Each row is followed by its class number.
[-30 -56 -21 -30  -3   7  19  50   9  37   5   8 -17  34  29  31 -22  34
  -3  -9 -14  40 -11  28 -68  94  10  -9 -18 -37 -45  45   9] => 7
[ 25 -13   6  -9 -13  -7   7  33  18 -34 -25 -22   8  12 -20 -16  13   4
  -1  18   2  -6  29   2 -33 -10  -1 -15 -28   0  -3 -18   0] => 9
[ 24   9  19 -12 -24 -13 -29  37  -6  11  14  29  -6 -32  19   9  15 -43
  15  24 -19 -35 -34  41 -77   6  16  55  45 -14  23  24  -2] => 5
[ 43  66  66 -14 -10  -7 -35  -6  81  19  34 -27  29 -21 -32  24 -24   5
  63  29 -30  13  -3  -7 -19 -30  16  22  11  -2  30 -20  17] => 0
[ -2  13   1  25  -2  19   3   1   0   7 -10   5  14  -4 -23  16   5   6
  -2   1 -18   0   3   8  -4   5   4 -17  -5  10 -10 -20  14] => 3
[ 32   4   0   0 -10   7   4  11  17  -8 -10   1  12  -9 -27  -6   6  -5
   3  11  -1  -5  10   5 -14   1   6  -5  -5   2  -7 -16 -12] => 3
[-10  -1  -4   5   4  19  20  13  -1  14 -24   6  10  -6   8  10   1   4
 -15  -7  -5   7  -4  13 -10  30  -4  15  -5   5 -18 -11   2] => 1
[ 26  -1  -5  -7  -6   7  24  24  22   5 -17  -3   8   3 -14   2  -5  -2
  -1  31   2  -7   6   7 -18 -11 -11  -3 -15   7 -16  -2 -12] => 5
[ 26 -11 -11   5  -9 -14  22  26   6 -22 -26 -13  17   3 -30  -5  10  -6
  -3  14  -5 -14   8   3  -4 -10  -7  -6 -11  -5 -26 -15  -6] => 10
[ 63 -17  59 -17  26 -14  -6 -33  38 -43  -9 -12 -36  31  10 -10 -11  -5
 -33   9  32  -2  20  26 -45 -20  31   8 -24  -9   0 -20  13] => 9
[ 12 114   1 -42  32  -6  -4  -2 -45 -49  14 -27  12 -10  13   4 -30 -13
   8  -7   8  19 -34 -23  12 -34  -9 -50 -44   6 -31  -6  13] => 7
[ 23 -42  -7  74 -48  -8  47  -4 -18  -6   6 -30 -29  15  11 -22  43 -44
  38  18 -23  -5  10 -10 -39  27 -11 -20   7 -14 -46  33   5] => 10
[ 32  38 -25 -89  23 -46 -42  14  33  19 -65  36  -7   4 -30  13 -16 -29
 -43  -4   9 -22   4  42 -10  -9  -8  12 -10  38  21 -30 -16] => 2
[ -6  -2   6   9   3  15  26   9  -8  12 -15   2  14  -5   6  13   4   9
 -13  -4  -2   1   1  17   1  28   4  10  -5   4 -15 -11   5] => 1
[ 62  -3  -9 -21 -13 -28 -30  24  55   3 -37  11 -41  26  31  20   3 -33
  -6  15 -74 -28  10  15 -64   6   3 -34  14  -7  -8 -20  33] => 0
[ -5  28 -18  13  24 -56  -8 -30  -2  18 -31 -20 -30  10  10  -2  21 -45
  -3 -32 -62 -31  26  14 -31   7 -30 -13  33  -9  -9   5   8] => 5
[ 26  -3   4 -18   9   4 -10  36  22  -2  -6 -19  -8  -4 -19  -5  -9 -19
   5   6  -3  -9   2   8 -22   0   1 -17 -14  -1 -10 -21 -13] => 7
[-20   0   1   1   7  10   5  13 -12  19   3  17   3  -1  15  12  10  -7
 -16 -11 -24   8  14   6   7  14  12  -8 -16   5  -9 -13 -12] => 2
[-18  14  -2  26 -13  54 -43  24  44 -45  28  35  -2 -54   1  12 -11  -1
  -1  -9 -27  32  34 -50  21  -5  -5 -11 -21  13 -29 -30 -39] => 2
[-12  22  14  15  -6  -2  -7 -12 -20 -34  -2 -13  21  -2   1  -2   5   9
  17  -1  18  -3  -3  -3 -21 -16 -11   0 -13  -4  18   9  12] => 9
[  2  25   2  34  -1  22   1 -20 -15  -7  -7   9  22  -9 -19   7  -2  -7
  17   3   8 -16 -24   3 -12 -13  -4  -6  -5   2  -5   5   9] => 3
[-10  61  -7 -13  21   2   9   4  28  -3 -52  58 -16 -37 -25  19 -19 -19
 -52  30 -77   5 -20  44 -40  -4  -6  32  19   5 -30 -13  21] => 1
[  0  14  10  10   5 -18   7  -3 -16  -7  -5   3  22  -7 -16   4  -3  -3
   8 -22  15 -11 -13   3   0 -20  -6  -5  -6 -16  -9  25  14] => 4
[  4   6  21 -12   2 -15  -6  12  -5  -6   0  -1  22  -4 -28   3  -5   2
  18 -10   7  -8  -7   6  -3 -21  -1  -8  -6 -24  -3  15  13] => 4
[ 21 -19 -10 -19  -2 -14  12  36   6 -21 -21   0   4  -8 -29 -10   6  -4
 -18  -3   3   9  17   7   0 -17   7  -8 -17 -10 -12 -10  -8] => 4
[-11   2  11   2   3 -10   5   6 -31 -14   4   5  30  -9 -27  -4   0   4
  14 -18  17  -7  -7   7  10 -21   5  -3  -6 -21  -6  22   8] => 4
[ 31 -12  -8 -24  -7 -10   4  32   4 -24 -31   2  20  -3 -26 -13  -4  -1
  -5 -13   6  -5  17   2 -10 -16  13  -8 -16  -9 -20  -2   0] => 4
[ 23  -8  -2  -9 -14  -2   8  31   6 -40 -26 -17  15   7 -12 -20  14  11
  -5  17  10  -4  26  -6 -19 -12  -3 -22 -31   7   3 -20  -9] => 9
[-11  16  11  11   9   7  10  25   6  29  10  -3  -2 -20   2  11  -2   1
 -15   2 -21   6  -2  12  -8  17  -1  -5   8   6  -3 -12   2] => 7
[ -5  13  15  16  -7  -9   7   3 -18  -6   4 -25  10   1 -15  -2  -2   5
  29   7  25   1 -20   6  -1  -8  -4 -14 -14 -17  -9  10   8] => 6
[ 25   1 -12 -16   9  -7  -2  21  13 -22 -14 -15   2  -5 -15 -16  10   1
  -2   8  -3  -1  18   4  -4 -14 -10 -10 -30  13 -16 -16  -1] => 8
[ 18 -13   4 -13   2 -10   6  38  11  -7 -24  -5  14  -5 -19 -19   7   1
 -16 -19  -6   9  19  -1 -13  -8   9  -8 -10 -10 -16 -16  -5] => 4
[ 25  10  10 -11   1   4   3  32  20  -1  -2 -17   0 -12 -15 -12  -4 -14
   1   3   3  -9   8   0 -10  -2  -6 -13  -8   3 -14 -18 -14] => 7
[ 36  16  23 -43 -29 -18   2  45 -15  50   4  41  18  -9 -11  32  -9  56
  -8  53 -15  22   3  42  10  36  50 -47  -6  43  11  20  41] => 4
[  6   7  -3  20   3  -4   3  -2 -27 -27 -15 -15  36  -2  -8   1  -1  -5
  21  -5   1 -24 -16  -3  -5 -18  -4   7  -1 -16 -11   9   1] => 10
[ -7 -21  -1 -10 -57  11 -68  24   6   4  10  24  17   8  80  22   1  53
  32 -28  20 -13   6 -20 -18  42 -35 -24  48  -1  23   7  38] => 0
[ 30   2  -8 -21   3  -8  -1  22  26 -14 -18  -6   3  -5 -19 -12  10  -5
  -2  15 -11 -11   9   5 -11 -16 -13  -6 -25   9 -12 -15  -8] => 8
[-11 -53   5 -39  26  62  14  34  -3 -11 -25  66  -4  -4  10 -85 -13  10
 -78  31  -6  23  45  -6  33 -21   3   0  -3 -21 -29  -8 -61] => 2
[ 25 -20   4 -11   7  -8   3  30   2  -9 -18 -12  11   8 -20 -18   4 -10
  -6  13 -10  -6   8   4  -6  -5   7  -2  -4 -15 -14 -11 -14] => 10
[-13  -6  10  11  -4   9  12  29  -7  -3  -6 -15  11   5   0   4  16   1
 -16   4 -13  10  17   2 -16  -1   4   0 -19  -3   8 -11   9] => 9
[ 18  29  36 -33  -8  55 -16  33  45  64 -17  -7  29  24 -18  58 -50   5
  28  39 -41  -2  -5   6 -27 -21   4   5 -22   5 -17   3  44] => 5
[ -8   3  15  20   0  19  18   4   2  22   6  13  11   1  -3  13   9  13
 -21  -4  -6   8  -1   7   0  18   4  -9   0  -1 -10 -15   7] => 3
[  2 -14   9  16   3  -3  -6  28  12   4  20   1   4   5   2  12   8  14
   1   8  -1  13   4  12  -4   5  12 -17  -4   4   5 -20  23] => 0
[  7  13  -2   4  -1  -3  -8  -2  -1 -22   6  -6  21   6 -10  -2  -6  -2
  28   2  16  -5  -5  -3   0 -25  -4  -9  -5  -5   1   2  15] => 0
[ -6  -8   9  31   1   2  22  17  -1  15  -9  -3  21  -1  -9  15   5   4
  -9   4 -20  -3  -9  10 -11   5   4  15   3  -7 -17  -3   9] => 10
[ 22  -6   3 -15 -12 -18   1  30  24 -17 -26 -29  -2  11 -12  -8  -1  10
   7   5  23   2  -4   4 -23  -2 -12 -19 -19 -15 -16 -23  -4] => 6
[ 13   7   5 -16   0   1   0  28  17  -5  -2 -20  -5  -5 -18  -8  -4  -2
   6   4  -2  -3   9   3 -10   2 -11 -27  -7   1 -14 -21  -8] => 7
[  1  24  14   5   8   2   3  -5 -11  13  13 -15   3  -8  -5   4  -7 -17
  13  -6   2 -13 -11   6   4   0  -2 -12   0   0  -1   7  -3] => 7
[ 40   2 -10 -18  -8   4   9  16  26 -25 -34  -9   8  -4 -13   5  -5  -3
   4   4   7 -11  12   1 -12  14  -4  -6 -24   9 -24 -23 -14] => 1
[ 28 -17 -15 -26  -8  -7 -17  56  34 -28  -1  -9   8   9 -11  -7   0  -3
   5   3  10   6  25 -11  -5 -12  -8 -18 -17  -7 -13 -23   4] => 0
[-51  16   6  15   8  31  13 -27 -27  97  13 -45  67  -7  15   8 -31  35
  58  -1 -58  39  34 -16  22  30  14  37  21 -14  30  70  -6] => 5
[ -3 -16   5  21   9   0   8  17 -17  10 -12  -4  19  -3   6   7   7  -2
 -17  -5 -22  -2  -4  16 -11   7  18  22  11  -9  -2  -9   5] => 10
[ 18 -19   0  -8 -10  -5   4  35  14 -17 -26 -32   8   4 -15 -22  -4  11
   9   8  15   2  14   4 -15  -9  -6  -4 -13 -22 -16 -13  -4] => 6
[  3   9  -3   3 -12   1  -8  -1  -9 -21   8  -5  20   8  -6   6   0  -1
  30   3  12  -8  -5  -2   8 -25  -5 -16  -4  -4   4  -2  19] => 0
[ 21 -10   3 -21   9 -21  -8  34   3 -34 -13  -4   5 -10 -28 -17   0   6
  -5  -5  -4   6  22   5  -7 -21   4 -20 -13 -20 -19  -6   7] => 4
[  7   9  -1  36   1   9  53 -24  68  66  -6 -25  33   9  -4  82 -18   6
   4 -10   2 -20  -7 -19  19  -2 -29  20 -30   9  10   3 -29] => 5
[ -3 -14  15  13   5  10  16  24 -14  30 -13  -1  20  10   2   4   9  -4
 -16   2 -25   0 -13  11  -8  12  20   9   4  -6  -9 -11   1] => 10
[-15  -4  -3  -8 -27 -25   9 -13  18 -34 -43  60 -39  33 -33   4  12   6
 -54   2  21 -24  21  39 -26   6 -35 -31   7  20 -44   2  46] => 9
[ -1 -12   6  18  -1   4  20  27  -3  13  -5  -5  17  -2  -4   4   9  -2
 -14   3 -23  12  -2   4 -11  15  14  16   1  -8 -18  -8  -2] => 10
[ 23 -11  -4  -1   1   6  11  28  13  -7 -11 -19   1  -1  -8  -1   4  -2
   2  28   3   0   9   8 -22 -14 -10  -6 -16   7  -7 -17  -8] => 5
[ -2  -8 -31   9 -59  26 -33  23  36 -69 -24  50  -1 -35 -44  17 -10  -8
  -7   6  -1  -8  42   0 -25  -7  -2  25   1  21 -24  10  10] => 9
[ -3   2  18 -11   1 -13   3   7 -20 -22  -1   4  21  -3 -22  -6   2   7
  10 -17   5  -2  -8   7  -6 -18  11  -9  -5 -27 -12   7   6] => 4
[ -5  32  13  20  14  -6  -4   4  -5  -4  12 -17   7 -23 -18   2  -6  -9
  24   2   1 -16 -20  10 -15 -12 -19  -8   2  -4   0   2   5] => 7
[ 17 -16 -15  -4 -16  -3   3  24  16  -7 -32 -29  -5  11 -19  -9  -5   0
  10  13  10   3  14  -3   2  -6 -14 -26 -22  -6 -15  -8  -3] => 6
[  1  19   0   9  -1 -11   0  -2   0 -18   7  -3  14 -21  -9   5  10   8
  15   5  -4 -10  -6  14 -15 -14 -16  15 -11   3  -8   9  15] => 8
[-14  -9  12  11   2  -3   4  30 -14   7   0   8  14 -14 -13   6  11   6
 -14 -18 -20   9  10   9   6  -3  16 -10   1 -10  -6  -6  14] => 4
[ 34  -3   1 -11  -6  10  -7  12  13  -8 -14   0   0   6 -17  -8   4  -8
   0  14   4  -9   8   0 -10  -4  -6 -25 -10  -3  -7 -16  -7] => 3
[ 15  -7   1  -2   3  13  16  26  24   4 -12 -22   8   8 -17   0  -1   2
   7  23   2   4   6  -1 -17 -14 -17 -12 -23   3 -14 -19 -13] => 5
[ -9   1   9  -3   0  14  14  14   5   6 -15   3  13  -5   9  17   6  12
 -12 -13  -9   2  -2   8  -3  31  -1   8  -2  -2 -11 -26  -5] => 1
[-36 -12 -29  -8  -2 -22  15 -58  28 -16 -23   6  13  44 -39  29  -2  25
  42  -2 -31 -20 -24  -7  26  -6 -25 -63 -14 -31  13 -12 -38] => 0
